Here is a tiny trained network, its code and every weight. The questions are about switching its units off for an input and a class, where a switched-off unit gives its printed mean instead of its output.

import numpy as np


def w(rows, s, z=0):
    codes = np.array(rows[::2]) - 128.0
    scale = np.full(codes.shape[1], s)
    scale[-1] = z or s
    return codes * scale


def f(y):
    return np.maximum(y, 0)


def log_softmax(a):
    a = a - a.max(-1, keepdims=True)
    return a - np.log(np.exp(a).sum(-1, keepdims=True))


def net(x, mask):
    res = np.array(x, float).reshape(1, 7) / 4 @ E
    y = f(res @ A[0][:, :-1].T + A[0][:, -1])
    res = res + np.where(mask, y, B[0][:, -1]) @ B[0][:, :-1]
    return log_softmax(res[-1] @ U[:, :-1].T + U[:, -1])


A, B = {}, {}
E = w([
[196,122,138,128,196,149,79,176,111],'x0',
[77,100,134,153,163,141,115,76,117],'x1',
[69,2,166,135,133,42,123,205,146],'x2',
[139,82,13,137,98,142,67,172,157],'x3',
[93,94,167,197,119,133,39,97,106],'x4',
[102,97,142,151,118,193,154,174,39],'x5',
[147,130,110,182,192,194,132,169,161],'x6',
],0.0097)
A[0] = w([
[102,135,167,147,121,107,221,211,63,152],'n1',
[147,135,76,53,63,60,119,121,190,213],'n2',
[150,145,128,84,104,53,129,111,160,189],'n3',
[158,126,74,92,158,205,167,146,106,226],'n4',
[119,93,99,195,147,147,75,116,178,230],'n5',
[117,108,227,122,188,86,136,155,80,252],'n6',
[137,160,34,125,147,139,154,176,139,148],'n7',
[132,141,126,85,57,104,189,250,118,176],'n8',
[166,120,112,89,108,58,144,140,111,173],'n9',
[87,122,143,84,112,83,135,126,237,134],'n10',
[113,202,183,130,61,142,219,47,83,215],'n11',
[95,81,134,118,89,54,189,143,194,157],'n12',
[100,149,176,158,94,138,176,75,111,162],'n13',
[158,164,217,213,187,170,111,137,139,209],'n14',
[212,165,100,68,43,145,116,119,105,128],'n15',
[136,157,47,159,162,183,147,139,96,182],'n16',
[96,85,134,149,94,119,161,254,111,165],'n17',
[128,144,81,115,77,89,114,135,148,130],'n18',
[133,73,75,214,120,165,76,150,134,204],'n19',
[74,112,67,201,69,127,60,131,79,170],'n20',
[155,191,146,34,59,110,155,125,110,170],'n21',
[83,170,170,144,95,149,187,70,109,153],'n22',
[193,159,39,75,147,191,126,134,152,190],'n23',
[112,85,73,162,119,30,106,80,164,214],'n24',
[77,84,116,100,154,65,84,138,52,185],'n25',
],0.0085,0.0034)
B[0] = w([
[162,72,138,85,119,103,145,110,199,208],'n1',
[66,109,69,98,163,123,211,252,39,195],'n2',
[104,111,132,161,203,95,201,149,39,175],'n3',
[194,200,76,98,127,161,136,100,224,200],'n4',
[109,152,155,150,127,192,74,156,81,200],'n5',
[158,138,188,174,135,13,92,109,170,226],'n6',
[151,144,109,113,120,171,187,167,152,182],'n7',
[149,38,103,132,108,79,143,164,180,197],'n8',
[134,95,107,176,157,75,190,120,115,167],'n9',
[104,169,151,67,164,117,218,199,61,179],'n10',
[88,105,71,20,161,60,61,67,135,248],'n11',
[116,77,190,79,175,158,206,131,150,201],'n12',
[24,116,147,37,159,89,61,32,159,195],'n13',
[155,162,115,147,215,103,31,143,144,209],'n14',
[154,115,41,185,70,90,128,104,110,185],'n15',
[154,175,71,77,94,200,117,127,186,194],'n16',
[156,73,170,119,96,124,136,173,182,219],'n17',
[145,100,84,150,153,118,135,207,66,160],'n18',
[144,125,166,143,75,222,51,203,104,210],'n19',
[73,66,145,131,65,212,40,137,91,198],'n20',
[93,83,44,124,66,28,137,86,72,195],'n21',
[23,144,130,3,133,86,75,11,154,205],'n22',
[154,196,48,134,113,168,156,123,140,211],'n23',
[40,115,191,127,138,155,164,200,67,199],'n24',
[124,114,213,190,71,119,158,92,102,200],'n25',
],0.0061,0.012)
U = w([
[48,136,134,45,137,88,86,2,121,165],'0',
[200,188,68,110,118,218,143,141,195,245],'1',
[221,164,186,204,243,110,45,167,117,213],'2',
[83,128,145,107,205,127,220,200,34,124],'3',
[161,120,251,186,91,81,122,97,71,58],'4',
[171,122,13,143,46,75,155,133,60,101],'5',
[168,59,182,121,63,89,176,154,226,52],'6',
[93,100,155,178,19,234,21,158,56,64],'7',
],0.0069,0.0012)

Each question gives the input, the list of numbers given to net, and the class t.
The units are the neurons (one row each of A and B). Each row of codes is followed by its name. A weight is (code - 128) times the scale printed after its matrix; where a second scale follows, it is the last column's (A, B and U).
mask holds one flag per neuron, in row order. A switched-off neuron (its flag False) gives its mean, the last column of its row in B, instead of its output. The means were averaged over made-up inputs and are rounded, as every weight is.
A unit's drop is (log p(t) with every unit on - log p(t) with that unit switched off) / (log p(t) with every unit on - log p(t) with every unit switched off).
The circuit of an input: a set's keep is (log p(t) with only the set's units on - log p(t) with every unit switched off) / (log p(t) with every unit on - log p(t) with every unit switched off). Starting from the 12 units with the biggest drops (on a tie, the unit counted first), units are removed one at a time, each time the one whose removal leaves the highest keep (on an exact tie, the one counted first), for as long as the keep stays at least 0.8.
circuit, biggest first: the units of the circuit, biggest drop first
most important unit: the unit with the biggest drop
top k neurons: the k neurons with the biggest drops, biggest first
drop of u: that unit's drop, to one decimal
input [5,0,-1,3,5,-5,4], class 7: circuit, biggest first	(n19; n5)
input [-1,-4,3,-5,0,5,7], class 6: most important unit	n1
input [4,-5,-7,-6,-2,-8,-4], class 5: circuit, biggest first	(n15; n21)
input [-1,-5,1,2,-5,-1,-8], class 3: top 4 neurons	(n2; n3; n12; n10)
input [2,-7,-1,-3,-4,-3,-6], class 5: circuit, biggest first	(n21; n15)
input [-8,0,2,0,-7,8,1], class 6: top 3 neurons	(n8; n17; n1)
input [3,-6,6,-8,4,8,4], class 6: top 4 neurons	(n1; n17; n8; n5)
input [-8,5,8,-1,-5,8,-7], class 6: top 2 neurons	(n17; n8)
input [-6,-5,-8,-2,-2,-8,-4], class 5: top 3 neurons	(n15; n2; n21)
input [4,-6,0,2,-7,-8,0], class 5: top 3 neurons	(n15; n21; n23)
input [-4,1,5,3,1,3,-1], class 7: top 2 neurons	(n20; n19)
input [-8,-7,6,-4,8,6,2], class 6: top 2 neurons	(n17; n1)
input [7,2,4,-5,1,-6,-7], class 4: top 2 neurons	(n6; n25)
input [7,-4,-2,2,8,-6,-4], class 7: most important unit	n6
input [3,-1,7,7,-8,-4,6], class 3: top 2 neurons	(n2; n10)
input [5,-3,7,7,0,-1,0], class 7: drop of n19	0.6
input [6,-4,-3,4,-3,-8,-4], class 5: drop of n15	0.2
input [-5,-1,-2,2,-6,-6,-7], class 3: drop of n2	0.2
